Below is a small trained network, with its code and all its weights. Each question gives an input and a class and asks what happens when units are switched off, that is, made to give their printed mean instead of their output.

import numpy as np


def w(rows, s, z=0):
    codes = np.array(rows[::2]) - 128.0
    scale = np.full(codes.shape[1], s)
    scale[-1] = z or s
    return codes * scale


def f(y):
    return np.maximum(y, 0)


def log_softmax(a):
    a = a - a.max(-1, keepdims=True)
    return a - np.log(np.exp(a).sum(-1, keepdims=True))


def net(x, mask):
    res = np.array(x, float).reshape(1, 4) / 4 @ E
    y = f(res @ A[0][:, :-1].T + A[0][:, -1])
    res = res + np.where(mask, y, B[0][:, -1]) @ B[0][:, :-1]
    return log_softmax(res[-1] @ U[:, :-1].T + U[:, -1])


A, B = {}, {}
E = w([
[172,60,224],'x0',
[199,6,1],'x1',
[129,126,130],'x2',
[82,194,26],'x3',
],0.0079)
A[0] = w([
[161,91,166,128],'n1',
[193,118,108,52],'n2',
[138,131,69,42],'n3',
[56,79,91,52],'n4',
[199,84,102,184],'n5',
[50,149,177,255],'n6',
[108,203,89,69],'n7',
[151,122,8,88],'n8',
],0.016,0.0057)
B[0] = w([
[101,121,170,200],'n1',
[92,102,141,168],'n2',
[158,148,195,167],'n3',
[125,162,193,151],'n4',
[128,57,92,242],'n5',
[132,247,136,248],'n6',
[152,150,75,193],'n7',
[205,106,146,239],'n8',
],0.014,0.011)
U = w([
[91,185,150,254],'0',
[204,153,249,46],'1',
[160,81,75,186],'2',
[86,54,146,68],'3',
[132,184,63,88],'4',
],0.015,0.0066)

Each question gives the input, the list of numbers given to net, and the class t.
The units are the neurons (one row each of A and B). Each row of codes is followed by its name. A weight is (code - 128) times the scale printed after its matrix; where a second scale follows, it is the last column's (A, B and U).
mask holds one flag per neuron, in row order. A switched-off neuron (its flag False) gives its mean, the last column of its row in B, instead of its output. The means were averaged over made-up inputs and are rounded, as every weight is.
A unit's drop is (log p(t) with every unit on - log p(t) with that unit switched off) / (log p(t) with every unit on - log p(t) with every unit switched off).
The circuit of an input: a set's keep is (log p(t) with only the set's units on - log p(t) with every unit switched off) / (log p(t) with every unit on - log p(t) with every unit switched off). Starting from all 8 units, units are removed one at a time, each time the one whose removal leaves the highest keep (on an exact tie, the one counted first), for as long as the keep stays at least 0.8.
circuit, biggest first: the units of the circuit, biggest drop first
k most important neurons: the k neurons with the biggest drops, biggest first
drop of u: that unit's drop, to one decimal
input [-3,7,6,6], class 1: circuit, biggest first	n3
input [0,-5,-3,3], class 4: circuit, biggest first	n7, n1
input [-1,5,-7,6], class 1: 2 most important neurons	n3, n8
input [0,-3,-3,-8], class 0: 2 most important neurons	n8, n3
input [-3,1,8,-5], class 2: 2 most important neurons	n6, n3
input [-5,2,5,1], class 1: 3 most important neurons	n8, n3, n5
input [-4,2,-2,4], class 1: 4 most important neurons	n8, n3, n5, n4
input [-7,-1,3,-8], class 0: 3 most important neurons	n8, n3, n5
input [-3,-8,4,-6], class 0: 2 most important neurons	n8, n6
input [-2,-6,2,-7], class 0: 3 most important neurons	n8, n6, n3
input [-3,2,2,3], class 1: 3 most important neurons	n8, n3, n5
input [5,1,1,-6], class 3: 2 most important neurons	n6, n8
input [-2,-4,5,7], class 4: 2 most important neurons	n7, n1
input [-6,-4,7,3], class 4: circuit, biggest first	n7
input [-8,2,1,-5], class 2: 2 most important neurons	n6, n1
input [-1,-8,-6,5], class 4: drop of n6	-0.1
input [-8,7,-4,2], class 1: drop of n4	0.2
input [4,-8,-1,2], class 0: drop of n8	0.3
input [-6,4,6,6], class 1: drop of n1	0.0
input [6,6,0,-4], class 3: most important neuron	n1
